Below is a small trained network, with its code and all its weights. Each question gives an input and a class and asks what happens when units are switched off, that is, made to give their printed mean instead of their output.

import numpy as np


def w(rows, s, z=0):
    codes = np.array(rows[::2]) - 128.0
    scale = np.full(codes.shape[1], s)
    scale[-1] = z or s
    return codes * scale


def norm(h):
    return h / np.sqrt((h * h).mean(-1, keepdims=True) + 1e-5)


def f(y):
    return y / 2 * (1 + np.tanh(0.7978845608 * (y + 0.044715 * y**3)))


def log_softmax(a):
    a = a - a.max(-1, keepdims=True)
    return a - np.log(np.exp(a).sum(-1, keepdims=True))


def net(x, mask):
    res = np.array(x, float).reshape(1, 5) / 4 @ E
    u = 0
    for l in range(3):
        y = f(norm(res) @ A[l][:, :-1].T + A[l][:, -1])
        res = res + np.where(mask[u : u + 12], y, B[l][:, -1]) @ B[l][:, :-1]
        u += 12
    return log_softmax(norm(res)[-1] @ U[:, :-1].T + U[:, -1])


A, B = {}, {}
E = w([
[190,52,54],'x0',
[253,158,235],'x1',
[128,127,132],'x2',
[95,1,238],'x3',
[128,128,125],'x4',
],0.0044)
A[0] = w([
[168,118,213,139],'0.n0',
[172,192,146,150],'0.n1',
[63,178,178,6],'0.n2',
[39,124,99,185],'0.n3',
[51,227,155,17],'0.n4',
[78,254,229,88],'0.n5',
[196,153,104,100],'0.n6',
[135,139,92,194],'0.n7',
[177,129,137,16],'0.n8',
[184,99,78,22],'0.n9',
[54,166,191,38],'0.n10',
[108,119,104,168],'0.n11',
],0.011,0.0023)
B[0] = w([
[47,157,118,228],'0.n0',
[33,202,115,198],'0.n1',
[250,81,162,150],'0.n2',
[108,216,223,231],'0.n3',
[254,123,152,187],'0.n4',
[175,57,96,252],'0.n5',
[141,104,197,175],'0.n6',
[78,93,147,168],'0.n7',
[150,162,151,129],'0.n8',
[174,65,125,150],'0.n9',
[253,78,170,166],'0.n10',
[106,142,132,156],'0.n11',
],0.0063,0.004)
A[1] = w([
[85,12,181,58],'1.n0',
[207,141,208,228],'1.n1',
[166,166,55,131],'1.n2',
[234,110,121,18],'1.n3',
[138,175,206,141],'1.n4',
[99,1,182,6],'1.n5',
[43,134,128,229],'1.n6',
[188,87,87,24],'1.n7',
[179,93,63,100],'1.n8',
[190,200,22,82],'1.n9',
[136,175,31,178],'1.n10',
[199,39,64,81],'1.n11',
],0.011,0.0025)
B[1] = w([
[123,211,208,222],'1.n0',
[95,160,77,253],'1.n1',
[60,149,254,158],'1.n2',
[118,106,146,166],'1.n3',
[121,96,45,204],'1.n4',
[111,174,165,217],'1.n5',
[207,156,92,197],'1.n6',
[186,106,136,133],'1.n7',
[235,86,208,141],'1.n8',
[93,156,212,190],'1.n9',
[143,193,209,176],'1.n10',
[169,109,71,165],'1.n11',
],0.0084,0.0062)
A[2] = w([
[79,246,137,168],'2.n0',
[90,100,156,131],'2.n1',
[85,56,104,152],'2.n2',
[206,78,146,88],'2.n3',
[210,111,97,188],'2.n4',
[170,88,203,104],'2.n5',
[80,148,149,3],'2.n6',
[156,137,126,146],'2.n7',
[163,115,25,44],'2.n8',
[196,155,147,138],'2.n9',
[92,191,129,132],'2.n10',
[178,60,80,252],'2.n11',
],0.011,0.0026)
B[2] = w([
[201,122,30,254],'2.n0',
[232,247,166,127],'2.n1',
[113,163,186,117],'2.n2',
[219,70,91,139],'2.n3',
[203,105,187,147],'2.n4',
[211,129,81,149],'2.n5',
[107,128,127,137],'2.n6',
[138,96,156,136],'2.n7',
[176,188,120,143],'2.n8',
[145,33,195,158],'2.n9',
[167,2,68,183],'2.n10',
[186,72,49,142],'2.n11',
],0.0052,0.011)
U = w([
[109,204,222,160],'0',
[129,153,23,126],'1',
[191,131,121,185],'2',
[208,48,180,123],'3',
[156,123,127,224],'4',
[73,40,115,2],'5',
[29,11,160,21],'6',
],0.013,0.0061)

Each question gives the input, the list of numbers given to net, and the class t.
The units are the neurons (one row each of A and B). Each row of codes is followed by its name. A weight is (code - 128) times the scale printed after its matrix; where a second scale follows, it is the last column's (A, B and U).
mask holds one flag per neuron, layer by layer. A switched-off neuron (its flag False) gives its mean, the last column of its row in B, instead of its output. The means were averaged over made-up inputs and are rounded, as every weight is.
A unit's drop is (log p(t) with every unit on - log p(t) with that unit switched off) / (log p(t) with every unit on - log p(t) with every unit switched off).
The circuit of an input: a set's keep is (log p(t) with only the set's units on - log p(t) with every unit switched off) / (log p(t) with every unit on - log p(t) with every unit switched off). Starting from the 12 units with the biggest drops (on a tie, the unit counted first), units are removed one at a time, each time the one whose removal leaves the highest keep (on an exact tie, the one counted first), for as long as the keep stays at least 0.8.
units of the circuit, in order: the units of the circuit, biggest drop first
unit that matters most: the unit with the biggest drop
k most important neurons: the k neurons with the biggest drops, biggest first
k most important neurons of layer l: the k neurons of layer l with the biggest drops, biggest first
drop of u: that unit's drop, to one decimal
input [-7,4,2,-6,-6], class 3: units of the circuit, in order : [0.n5 0.n3 2.n9 1.n8]
input [5,-6,-4,-7,-3], class 0: unit that matters most : 1.n10
input [6,6,-3,-1,-2], class 1: 4 most important neurons : [0.n6 0.n5 1.n1 0.n1]
input [-6,-4,-3,-7,-2], class 0: units of the circuit, in order : [1.n9 1.n2]
input [-5,-2,-1,-6,-1], class 0: 2 most important neurons of layer 0 : [0.n1 0.n5]
input [-7,5,4,-6,3], class 3: units of the circuit, in order : [0.n5 2.n9]
input [-2,3,-7,-7,-3], class 0: 2 most important neurons of layer 0 : [0.n3 0.n1]
input [5,7,7,5,4], class 1: 3 most important neurons of layer 0 : [0.n5 0.n7 0.n8]
input [-5,-6,-7,-7,4], class 0: 2 most important neurons : [0.n4 1.n9]
input [5,-7,7,6,7], class 1: 3 most important neurons : [1.n6 0.n10 1.n2]
input [7,-1,2,8,2], class 0: 3 most important neurons : [1.n0 1.n5 0.n5]
input [-7,-6,-3,2,-1], class 3: 4 most important neurons : [0.n10 0.n2 0.n4 0.n1]
input [-4,-5,-3,4,-5], class 1: 2 most important neurons : [0.n3 1.n1]
input [-8,1,-2,6,-1], class 3: units of the circuit, in order : [0.n5]
input [-8,-2,-4,-5,-4], class 3: 2 most important neurons of layer 0 : [0.n4 0.n5]
input [-4,-5,-4,-7,-1], class 0: 3 most important neurons : [0.n4 1.n9 1.n2]
input [-4,-2,1,-3,1], class 3: 2 most important neurons : [0.n4 0.n5]
input [1,7,-5,8,-2], class 0: 2 most important neurons : [1.n0 0.n3]
input [5,7,7,8,-5], class 0: 2 most important neurons : [0.n0 1.n0]
input [0,4,-4,2,-4], class 1: most important neuron : [1.n8]
input [3,6,6,-5,5], class 1: 2 most important neurons of layer 0 : [0.n6 0.n5]
input [6,-4,3,-8,-2], class 0: 2 most important neurons of layer 1 : [1.n2 1.n9]
input [2,-7,-7,-7,-4], class 0: 2 most important neurons of layer 0 : [0.n0 0.n1]
input [7,5,-7,-5,3], class 3: drop of 0.n3 : 1.3
input [-5,7,-1,0,-3], class 1: drop of 0.n0 : 0.2
input [3,8,8,-2,-1], class 1: drop of 0.n8 : 0.0
input [1,7,-1,-4,6], class 1: unit that matters most : 0.n6
